In the rows, 128 means zero.
Here are made-up elements, facts about them, and rows of numbers that follow some of those facts. Name the element behind each unnamed row.

Some elements and their rows:
[129 135 148 130 163 137 123 158 138 128 152 133 132 143 129 122 106 129
 128 123 121 127 106 134 114 144 143 116 126 123 122 134]: stidrak
[138 130  87 150 101 121 131 122 157 117 139 125 131 114 129 139 131 121
 121 132 155 138 131 113 131  88 123 152 116 126 123 129]: drokluk
[137 122 110 110 157 135 144  15  99 140  94 132 105 138 113 131 128 124
 120 134 122 114 126 107 148 119 117 110 130 137 125 130]: fakek
[116 130 142 121 131 125 132 118 102 134 128 128 117 122 123 127 137 138
 132 129 133 123 133 129 131 147 128 126 141 134 131 126]: gudrol
[136 134 145 118 136 136 132 152 139 120 130 131 141 139 141 127 113 124
 132 125 103 140 141 139 117 154 142 116 122 129 130 132]: plugik
[124 129 147 123 146 132 119 129 118 136 119 130 131 132 125 133 136 134
 128 123 128 122 125 112 138 138 139 128 124 134 125 129]: moskul
[133 129 109 114 134 144 138 124 134 124 144 127 135 130 126 131 131 129
 131 129 140 133 100 124 134 133 112 128 124 129 126 131]: sado
[126 128 142 123 153 131 126 150 137 126 134 129 134 131 125 117 124 131
 131 125 112 128 101 137 129 140 127 116 117 122 119 126]: balun
[127 132 133 124 127 110 131 129 147 110 136 125 143 110 124 134 151 130
 130 129 154 147 174 143 121 121 136 128 125 120 119 125]: gisko
[119 127  91 154 115 124 154  59 100 141  93 126 106 134 137 116 119 115
 122 131  86 125  84 159 146 131 120 149 166 134 140 133]: gesker
[136 128 107 141  90 133 127 162 127 119 128 124 124 123 146 134 128 123
 122 129 138 130  89 102 125 110 117 146 134 122 135 124]: nabon
[116 115 127 115 162 131 132  69 110 143 108 129 122 136 120 122 140 124
 131 126 117 120 141 156 141 140 127 119 141 123 125 129]: fluror
[123 120 141 122 129 107 122 139 156 115 121 124 140 108 121 122 156 127
 129 126 142 137 168 141 125 108 129 126 116 108 114 118]: stalafu
[127 124 144 113 151 132 128 164 141 122 129 130 140 133 132 118 113 124
 133 122  98 131 110 140 119 142 136 120 112 120 121 126]: granor
[130 132 126 133 114 111 129 126 150 115 140 126 135 115 128 132 138 127
 128 130 147 139 167 131 119 110 136 133 116 123 122 124]: gravofom
[127 131 103 142 111 131 150 130 127 122 147 125 114 126 133 117 105 126
 125 133 115 126  73 130 125 122 108 138 141 126 133 129]: nugru
[128 127 124 130 119 134 119 117 109 135 128 126 126 133 133 135 139 129
 126 130 146 125 149 123 125 134 122 119 147 123 135 128]: flugre
[130 133 150 120 130 133 117 177 132 122 126 129 140 123 132 137 140 137
 129 123 137 132 113 100 131 141 137 133 115 134 125 124]: pepo
[131 126 107 158  84 128 116 117 163 144  70 120 122 130 124 122 113 119
 128 127 128 126  46 106 153 104 120 151 141 143 147 136]: giron
[131 128 112 137 112 114 125 121 149 119 151 125 127 113 123 132 133 125
 125 133 160 131 160 125 118  92 122 131 120 116 123 124]: tonol

There are 4 kinds of fact about the elements: σ, ε, Ξ, Ω.
σ: sits directly inside; ε: comes just before; Ξ: uses; Ω: belongs to class
fiplim σ misti; klekik σ pleve; zogreska σ pleve; flori σ pefun; dezogum σ tidru; gesker σ droskasta; modistek σ brekes
drokluk σ tidru; sapivos σ pleve; klelon σ pulo; nibar σ drodrife; zitom σ droskasta; zodem σ fiplim; lozak σ pleve
droskasta σ resek; fluse σ brekes; skapil σ fiplim; neloner σ gisko; sado σ tidru; flugre σ zedon; skuvaskir σ tidru
tribin σ zedon; bedopal σ fiplim; tonol σ skerik; bistaflin σ resek; zuti σ dratrur; tropa σ padrin; raso σ droskasta
pipli σ pulo; folada σ droskasta; temesam σ stalafu; dutil σ drokluk; nusutrun σ pleve; plase σ droskasta; staskasen σ stalafu
pulo σ resek; mudregro σ fiplim; topan σ misti; botos σ tidru; ridar σ padrin; benas σ pleve; drosul σ skerik
giron σ pleve; demem σ droskasta; sogri σ pefun; dreklir σ tonol; zuflir σ zedon; pefun σ resek; tuges σ skenos
nabon σ padrin; zoti σ pleve; bresto σ zedon; stebu σ drokluk; vobrus σ dratrur; soflok σ tadrom; gratan σ gravofom
plutrek σ droskasta; toko σ skerik; gisko σ skerik; drudrim σ zedon; flutu σ stalafu; flezem σ vudar; sazam σ zedon
grilok σ stalafu; tuson σ dratrur; drolabol σ dratrur; lastovor σ pefun; kludron σ fiplim; fluror σ stalafu; fakek σ padrin
zeska σ gravofom; gromos σ bibu; granor σ stalafu; roplapli σ padrin; nugru σ droskasta; gudrol σ droskasta; plugrom σ fiplim
stivotir σ resek; drilel σ dratrur; skipor σ pofe; dagis σ zedon; viron σ kletel; skenos σ misti; stagedrur σ bibu
soke σ drasku; stidrak σ fiplim; brekes σ misti; pleve σ tidru; zedon σ misti; sofi σ bibu; tranos σ roplapli
kuflir σ drodrife; mude σ drokluk; doluk σ dratrur; digrol σ kletel; tadrom σ drodrife; stalafu σ kletel; pudri σ tonol
floson σ gravofom; dratrur σ resek; skesak σ kletel; lepar σ gisko; pufi σ dratrur; botrapas σ pefun; rodenar σ vudar
vugram σ pleve; rire σ roplapli; plugik σ zedon; figriles σ roplapli; mezum σ skenos; drurus σ brekes; vupil σ drasku
nubru σ gisko; bragral σ stalafu; nutral σ tonol; miflos σ tidru; tranim σ pleve; gisku σ roplapli; tidru σ padrin
drasku σ padrin; sutudes σ padrin; pofe σ kletel; vudar σ kletel; pepo σ pleve; bibu σ skerik; tidrem σ viron
bribebre σ padrin; pide σ skenos; plefi σ drasku; tagro σ tadrom; klaplapus σ pofe; klagik σ droskasta; balun σ pofe
seplon σ vudar; moskul σ padrin; fedrak σ kletel; flozu σ gravofom; fiplim ε topan; klekik ε benas; zogreska ε giron
dezogum ε drokluk; modistek ε fluse; sapivos ε pepo; nibar ε tadrom; zitom ε folada; zodem ε skapil; lozak ε zoti
droskasta ε stivotir; fluse ε drurus; skapil ε plugrom; neloner ε lepar; sado ε pleve; flugre ε zuflir; skuvaskir ε sado
bedopal ε mudregro; zuti ε pufi; raso ε plase; pipli ε klelon; folada ε gesker; temesam ε staskasen; dutil ε mude
plase ε demem; staskasen ε flutu; pulo ε droskasta; mudregro ε zodem; botos ε miflos; ridar ε nabon; benas ε tranim
drosul ε bibu; giron ε nusutrun; demem ε nugru; sogri ε lastovor; zuflir ε drudrim; pefun ε pulo; nabon ε roplapli
zoti ε zogreska; bresto ε flugre; soflok ε tagro; gratan ε flozu; plutrek ε gudrol; toko ε tonol; gisko ε toko
drudrim ε sazam; sazam ε tribin; grilok ε temesam; tuson ε zuti; drolabol ε drilel; lastovor ε botrapas; kludron ε bedopal
fluror ε grilok; fakek ε tidru; granor ε bragral; roplapli ε drasku; nugru ε zitom; gudrol ε raso; stivotir ε bistaflin
drilel ε doluk; dagis ε bresto; viron ε digrol; skenos ε fiplim; stagedrur ε sofi; stidrak ε kludron; brekes ε skenos
pleve ε dezogum; zedon ε brekes; sofi ε gromos; tranos ε rire; kuflir ε nibar; mude ε stebu; doluk ε tuson
digrol ε skesak; stalafu ε viron; pudri ε dreklir; floson ε zeska; dratrur ε pefun; skesak ε fedrak; lepar ε nubru
pufi ε vobrus; botrapas ε flori; rodenar ε seplon; vugram ε lozak; plugik ε dagis; figriles ε gisku; mezum ε pide
vupil ε plefi; bragral ε fluror; nutral ε pudri; miflos ε skuvaskir; tranim ε vugram; gisku ε tranos; tidru ε ridar
drasku ε tropa; sutudes ε fakek; pofe ε stalafu; vudar ε pofe; pepo ε klekik; bibu ε gisko; bribebre ε moskul
pide ε tuges; plefi ε soke; klaplapus ε balun; klagik ε plutrek; balun ε skipor; seplon ε flezem; moskul ε sutudes
flozu ε floson; klekik Ξ drodrife; dezogum Ξ stalafu; modistek Ξ fedrak; klelon Ξ klekik; zitom Ξ kuflir; zodem Ξ plefi
skapil Ξ flori; neloner Ξ drosul; skuvaskir Ξ topan; tribin Ξ gisko; bedopal Ξ pleve; tropa Ξ skerik; raso Ξ gisko
pipli Ξ bibu; temesam Ξ tidru; dutil Ξ skenos; plase Ξ klekik; mudregro Ξ skerik; ridar Ξ zedon; giron Ξ drosul
zoti Ξ plugik; vobrus Ξ rodenar; soflok Ξ kletel; plutrek Ξ topan; toko Ξ viron; flutu Ξ drosul; flezem Ξ drosul
sazam Ξ skenos; drolabol Ξ misti; lastovor Ξ skenos; kludron Ξ misti; fakek Ξ skenos; zeska Ξ fedrak; gromos Ξ pulo
nugru Ξ gravofom; drilel Ξ drodrife; dagis Ξ skerik; soke Ξ skerik; stidrak Ξ mezum; kuflir Ξ droskasta; doluk Ξ fedrak
pudri Ξ skenos; floson Ξ drosul; lepar Ξ mezum; vugram Ξ skerik; nubru Ξ viron; bragral Ξ mezum; miflos Ξ kletel
gisku Ξ drosul; sutudes Ξ tadrom; tidrem Ξ tadrom; bribebre Ξ nubru; plefi Ξ gisko; klaplapus Ξ mezum; klagik Ξ dratrur
balun Ξ brekes; seplon Ξ staskasen; moskul Ξ fiplim; klekik Ω c; zogreska Ω a; flori Ω d; dezogum Ω a
gesker Ω d; modistek Ω c; sapivos Ω b; klelon Ω c; zitom Ω b; zodem Ω c; lozak Ω a
fluse Ω a; skapil Ω c; neloner Ω c; sado Ω c; flugre Ω a; skuvaskir Ω a; tribin Ω a
bedopal Ω a; bistaflin Ω c; zuti Ω a; tropa Ω b; raso Ω a; pipli Ω b; folada Ω b
temesam Ω c; dutil Ω a; nusutrun Ω b; plase Ω c; staskasen Ω b; mudregro Ω a; topan Ω b
botos Ω d; ridar Ω b; benas Ω d; drosul Ω c; giron Ω a; demem Ω d; sogri Ω a
dreklir Ω c; zuflir Ω c; tuges Ω b; nabon Ω b; zoti Ω a; bresto Ω a; stebu Ω c
vobrus Ω d; soflok Ω a; gratan Ω a; plutrek Ω c; toko Ω b; drudrim Ω c; flutu Ω c
flezem Ω c; sazam Ω a; grilok Ω c; tuson Ω b; drolabol Ω d; lastovor Ω d; kludron Ω c
fluror Ω d; fakek Ω d; zeska Ω a; gromos Ω c; granor Ω c; nugru Ω c; gudrol Ω a
plugrom Ω c; stivotir Ω d; drilel Ω c; skipor Ω b; dagis Ω d; stagedrur Ω d; soke Ω b
stidrak Ω c; sofi Ω a; tranos Ω c; kuflir Ω a; mude Ω a; doluk Ω d; digrol Ω b
pudri Ω d; floson Ω d; skesak Ω d; lepar Ω a; pufi Ω a; botrapas Ω c; rodenar Ω c
vugram Ω a; rire Ω d; plugik Ω c; figriles Ω c; mezum Ω d; drurus Ω d; vupil Ω a
nubru Ω d; bragral Ω d; nutral Ω a; miflos Ω c; tranim Ω d; gisku Ω a; sutudes Ω c
pepo Ω b; tidrem Ω b; bribebre Ω a; pide Ω b; plefi Ω d; tagro Ω a; klaplapus Ω b
klagik Ω c; balun Ω c; seplon Ω c; moskul Ω a; fedrak Ω b; flozu Ω b

Rows to name:
No name comes twice in this set of rows, the named rows included.
[122 130 109 126 134 133 146 131 119 124 166 127 117 126 125 121 109 134
 128 133 133 119  91 131 120 124 108 129 140 125 128 131] | plase
[125 120 130 124 121 108 127 144 157 110 127 124 139 107 131 124 145 121
 130 126 136 143 164 138 120 105 134 131 113 106 116 119] | kletel
[136 125 110 138 103 133 124 157 128 124 143 125 125 125 136 134 123 128
 123 130 145 124  92  91 124 107 113 139 131 122 132 124] | ridar
[137 126 115 127  85 133 124 154 125 116 137 124 131 126 147 135 134 125
 127 131 152 136 141 114 110 126 117 124 143 122 139 123] | topan
[125 129 132 124 141 134 120 128 115 136 122 129 124 131 119 135 145 135
 128 125 147 122 123 115 142 133 128 129 127 133 124 130] | skuvaskir
[136 118  97 145  97 139 114 169  98 144 150 128 119 135 134 143 134 122
 123 133 113 111 139 126 143 115 102 142 112 138 142 125] | vugram
[129 120 122 125 104 130 119 171 128 120 136 123 127 121 138 127 130 127
 127 128 145 125 116 110 114 112 114 130 134 112 131 119] | digrol
[128 123 133 141 142 135 111 114  96 157 131 134 126 153 124 133 136 126
 128 129  87 111 179 177 146 151 123 114 114 146 135 131] | dagis
[134 131 140 114 147 136 131 154 142 124 134 132 138 134 129 127 113 127
 132 124 109 132 116 129 123 145 140 124 109 131 125 130] | figriles
[121 139 152 131 127 105 130 142 141 119 146 130 128 108 118 126 132 138
 131 130 133 134 166 129 122 123 141 131 112 135 120 126] | pefun
[122 125 108 132 106 128 138 120 104 132 129 126 114 126 136 128 119 125
 124 134 129 121 127 120 123 120 118 140 148 126 138 127] | pufi
[129 129 107 164 112 131 123 119 119 132 117 124 117 138 139 123 126 121
 117 129 131 127  92 120 126 117 122 138 156 119 133 130] | tribin

Now the same elements, written a new way:
Known rows:
[102 168  80 159 136 126  80 109  90 123 105 115 125 154 155 121 135 126
 131 173 124 130 126 123 102 120 123  95 145 112 136 145 114 134 127 112
 174 115 157]: flozu
[ 91 187  88 166 143 152  62 121  99  93 132  85 170 153 130 108 126 120
 112 171  98 119 116 128  96 121 108 120 157 123 124 149 117 143 122  94
 195 124 156]: pofe
[128 218 108 145 133 155  82 132  84 128  96  97 164 164 114 130  93 134
  88 172 101  89 122 117  74 105 103  95 143 106 128 141 154 139 157 104
 168 109 168]: drolabol
[ 75 176  70 181 158 155  57 113 108 108 131 118 145 160 127 124 144 149
 119 155 107 127 134 145 115 145  93 122 139 125 158 128 118 108 117 130
 171 133 159]: misti
[121 212 106 140 141 158  64 122 116 127  98  96 178 154 134 148  89 126
  88 169  97  92 116 130  74 109 113 102 140 114 139 164 129 129 154  97
 183 109 172]: bragral
[101 188  79 162 104 143  59 128  78  95 132  78 178 160 147 137 108 125
  94 183 122  99 134 124  73 113 117 124 142 118  99 145 119 169 114  86
 183 109 127]: granor
[ 75 189  79 132 201 152  63  93 121 154  72 154 138 167 142 146 125 133
 118 139  69 163 123 157 123 153 152  73 105 139 131 167 116 104 103 122
 124 167 142]: giron
[ 82 192  81 166 164 156  57  98 105  94 126 107 153 148 140 120 134 133
 110 161  89 129 119 147 109 135 113 126 150 124 144 157 108 130 113  93
 179 119 154]: viron
[ 75 176  68 155 161 132  73  88 102 125 103 139 121 145 170 135 134 131
 130 163 111 143 119 144 118 130 137  97 134 123 144 167 106 139 118 106
 177 119 157]: digrol
[104 177  79 169  91 141  61 131  76  99 132  82 176 164 136 136 121 140
  98 180 142  95 152 129  78 120  98 120 133 115 111 120 129 149 119 115
 166 113 120]: plugik
[ 95 172  92 158 162 133  80 119 108 140  89 120 160 158 152 138 125 123
 100 159 111 107 122 128  90 137 113  56 117 126 122 147 156 119 127 131
 152 142 159]: bedopal
[ 53 192  67 161 158 161  40  73 100 119 115 151 131 144 149 148 136 165
 110 149  88 153 146 181 123 153 134 154  95 140 143 149  86 121 107 104
 127 105 113]: stebu
[ 98 164 104 154 193 164  79 105 111 150  89 138 157 159 155 125 128 126
 102 163  83 146 125 134  93 119 121  75  94 136  97 146 146 130 133 109
 135 142 157]: vugram
[ 72 191  77 163 139 153  48  87  87 114 123 126 149 154 148 142 130 152
 104 161  99 136 142 157 110 142 125 143 108 134 127 139  95 131 108 102
 138 109 118]: tranos
[103 182  86 135 166 143  72 130 105 139  74 110 157 176 133 136 120 118
 113 160  93 133 117 123  89 127 140  52 125 126 110 153 138 125 113 122
 144 162 144]: gisku
[ 64 225  88 141 171 164  57  73 109 160 108 176 119 137 123 144 115 168
 103 136  70 139 116 181 128 144 125 127 122 124 168 156 115  99 137 101
 154 110 164]: flori
[ 60 190  94 147 175 137  70  87  93 160  96 168 132 131 141 124 135 142
  99 145  78 132 114 152 126 156 126  81 121 120 133 157 124 116 111 111
 141 125 165]: pufi
[ 97 226  89 146 173 149  68 107  95 136 117 134 156 146 132 126  80 139
 100 140  97 114 123 159  83  98 127 104 117 142 146 153 136  96 136 123
 169 116 166]: pudri
[ 42 209  71 166 161 152  55  64  77 132 120 159 118 141 136 144 135 178
  96 144  85 140 141 172 121 165 139 154 113 131 153 143 103 126  95 109
 138  93 120]: bistaflin
[ 78 190  81 172 163 157  55 102 103 100 124 112 148 152 126 111 140 133
 116 159  90 138 123 144 111 139 110 128 140 124 147 142 116 127 117 111
 169 119 155]: nibar

Name these rows:
No name comes twice in this set of rows, the named rows included.
[ 73 203  84 169 160 157  68  90  77 119 104 123 131 150 142 145 137 164
  93 150  89 119 149 150  98 153 136 139 113 132 143 144 120 144  98 117
 141  92 121] | nugru
[ 94 188  82 174 144 148  58 114  98  93 128  90 160 153 127 110 135 128
 108 168  96 122 126 137 102 131 101 124 149 124 135 136 118 138 122 104
 177 125 162] | bibu
[ 88 219 102 139 146 151  65  99  88 147 114 148 137 142 111 133 105 156
 100 158  85 121 121 154 111 121 111 123 137 108 147 140 129 116 142  98
 161 113 166] | demem
[ 71 189  75 158 170 131  80  69  85 138  96 160  94 138 154 129 143 148
 134 151  93 146 126 149 131 140 140 106 129 116 155 157 113 135 110 114
 160 103 154] | folada
[121 207 102 136 112 150  65 133  94 125 119  96 182 158 115 132  87 126
  96 176 116  98 115 129  79  96  96 107 148 106 125 134 139 130 157  92
 184 129 169] | stagedrur
[110 188  86 155  98 149  55 131  73  89 126  79 179 161 134 129 117 132
 104 186 127 110 145 120  84 110 109 131 125 120 102 128 119 156 122  98
 152 108 119] | figriles
[ 69 174  68 158 176 140  64  68 111 137  99 163 110 144 163 135 141 136
 144 159  94 173 123 155 134 134 139 116 104 136 154 155  88 110 119 111
 142 112 144] | nusutrun
[112 218  87 147 161 159  57 119  94 122 109 117 166 146 131 122  76 127
 113 147  96 119 131 153  74  85 126  99 118 140 134 142 131 101 147 120
 162 123 162] | fakek
[ 89 219  82 131 173 159  57 101 110 157  85 138 135 179 118 160  97 152
 104 140  80 129 122 152 107 131 134 106 135 122 153 162 128 104 134 116
 157 148 151] | floson
[105 194  99 172 130 148  73 122  76  90 121  77 157 164 109  90 137 126
 109 168  94 113 128 109  97 117  96 114 164 103 132 125 136 157 120 104
 166 108 155] | dratrur
[ 72 191  59 184 166 139  59 105  87  95 142 110 146 144 140  99 121 140
 121 140 103 128 130 158 106 123 113 112 128 146 151 134 133 102 103 141
 183 131 156] | skenos
[ 74 221  95 140 159 156  61  81 102 151 111 161 127 147 121 139 104 166
  99 150  81 127 117 168 121 140 115 123 126 116 162 152 123 103 137 102
 153 112 169] | stivotir
[ 99 217 103 134 136 155  56 115 103 134 123 117 170 150 127 139  87 130
  99 165  98 107 112 148  99 108 117 111 145 117 128 155 121 123 153  85
 185 125 162] | fluror
[ 86 194  79 163 126 159  47  98  83 108 120 114 154 154 140 137 129 147
 105 170 107 136 149 151  97 135 125 142 105 131 120 134 100 136 117  97
 136 105 113] | sado

Now the same elements, written a new way:
Named rows:
[148 129 101 135 105 157 148 150 131 117 114  88 105 130 140 109 137 124
 136 107  98 135 108 161  90 167 131 123 123 141 152 126 100]: tagro
[149 117 109 137 185 143 137 145 141 129 115  98  95 122 154  90 137 114
 152  68 105 165 105 171 116 152 138 126 115 123 129 129  94]: dreklir
[145 148 108 147  93 177 183 138 121 117  99  88 106  85 141  73 172 158
 138 104  99 145 103 160  79 195 135 130 110 151 176 112  72]: pudri
[146 164 141 133  72 166 145 154 142 105 120  93 116 106 138  80 157 171
 142 120 103 129  98 164  85 171 121 105 125 159 155 111  88]: bragral
[141 103 180  98 134 131 145 151 131 142 108  64  65 111 133  76 125 118
 120 112  80 154  97 145 118 190 126 113 138 141 132 121  98]: pufi
[146 118 124 120 169 142 132 156 136 134 118 106  92 122 163  91 124 112
 125  75 107 153 118 179 112 149 142 119 130 105 131 115  92]: botrapas
[126 125 141 118 177 122  95 159 123 135  87  98  90 129 136  90 134 102
 162  76 101 156  87 179 122 174 138 105 125 107 131 123  96]: sado
[133 145 109 117 138 153 152 149 129 131 120  68 114 134 146  80 160 115
 146  94  77 147 100 162 103 184 149 118 122 155 105 106 104]: skerik
[144 171 124 113  83 168 178 136 154 130  96  89 123 119 136  93 154 162
 151 102  96 139 121 156  64 179 143  85 138 161 162 103 100]: dagis
[133 128  98 135 155 134 153 144 139 132 120  86 109 119 153  81 162 117
 158 113  83 139 102 175  98 180 141 153 119 157 129 121  85]: gisko
[169 129  89 127 131 181 127 144 126 105 105  95 111 115 150  99 131 122
 145  71 121 192 122 146 115 152 121  68 113 135 122 131  89]: neloner
[194  99 160  97 154 122 161 142 135 156  91  82  71 119  95  75 155 137
 142 127  87 151 100 160 104 201  94  84 138 142 145 130 125]: tribin
[132 115 157 115 135 119 144 133 151 141 116  93  83  86 138  85 129 131
 120  96 108 155 124 159 111 174 133 112 139 126 151 137  92]: raso
[172 146 114 122 121 208  99 175 119 100 128  89 101 182 146 103 122 100
 122  72 110 150  88 162  96 159 154  92 121 132 112 103  99]: rodenar
[133 117 161 115 135 108 123 160  91 160  73  81  60 139 126  87 143 115
 143 122  88 145  81 168 115 221 104  87 127 124 132 120 106]: lozak
[112 147 158 131 111 132 163 148 137 133  87  87  88  83 127  72 158 147
 149  98  98 146  88 168  82 214 135 124 116 145 179 107  81]: fakek
[144 133 155 109 138 123 144 155 114 166  86  77  75 129 128  63 170 115
 138 114  78 142  83 177 119 228 111  93 123 136 117 116 103]: drokluk
[154 162  97 122 125 164 135 153 141 114 113  91 116 125 152  71 164 127
 132 106  84 157 114 188  91 178 141 114 128 122 128 115  88]: flozu
[130 145 194 120 111 134 167 159 134 136 118  70  82 118 108  59 156 138
 145 139  82 152  75 158 101 200 121  99 128 179 137  95  93]: skesak
[151 121 113 126 146 149 136 153 139 117 113 105  97 110 155  86 118 121
 112  74 109 153 146 164 112 137 135  93 142  98 141 136  89]: drilel

Rows to name:
No name comes twice in this set of rows, the named rows included.
[129 167 118 108 125 138 125 139 138 130  94  97 115  95 145  67 162 146
 151  72 100 130 123 193 110 188 145 116 135 135 124 119 103] | soke
[148 154 111 146  79 128 174 139 144 134 125  93 114 127 179  69 144 145
 179 130  90 131  87 159 107 181 146 143 121 134 145 105  85] | nubru
[138 146 137 134  82 171 172 144 123 125 105  89  99  81 145  75 152 154
 108 113 100 149 116 166  61 183 133 118 123 127 181 110  69] | lastovor
[148 144 121 119 125 149 144 156 137 131 127  83  97 138 168  74 146 116
 123  89  91 134  88 178  92 183 168 149 123 112 122  94  96] | pulo
[141 130 135 118 155 130 160 147 144 138 122  75  93 108 145  66 168 109
 157 100  80 174  90 150 118 205 138 127 114 162 115 114  90] | tonol
[143 133 104 135 100 175 101 150 106 108  66 106  95 115 126 112 147 117
 129  87 111 174 111 157  81 208 118 102 119 128 176 141  81] | dutil
[152 163 109 114 101 180 127 148 138 114 102  96 116 101 163  63 154 121
 108 101  88 177 136 170  92 185 129  89 141 119 126 118  82] | pipli
[119 114 165 110 146 126 138 152  71 163  64  79  59 115  97  83 156 127
 123  95  96 118 101 180 112 220  94  76 125 133 135 119 118] | zoti
[165 129  80 132 151 186 118 157 124 113 112  95 107 156 155 104 134  89
 143  92 101 181 111 156 106 160 136  90 115 134 121 103  90] | drosul
[145 134 105 129  93 144 110 139 113 123  89  90 111 118 148  99 130 142
 146  94 110 143 121 164 116 181 126 102 129 134 152 141  95] | gisku
[127 140 103 135 100 139 102 154 103 124  81  99  91 139 146 113 142 113
 146  99  93 142 113 176  97 184 139 114 126 120 152 131 100] | mude
[175 116 177 114 171 133 134 167 135 134 120  96  76 106 104  62 137 137
 142  90 115 154  89 159 140 172  99  52 131 139 111 133 112] | flutu
[148 126 156 128 181 137 109 169 150 118 125 104  95 116 126  96 140 118
 151  80 107 165  87 174 114 154 131 106 129 133 133 119  99] | grilok

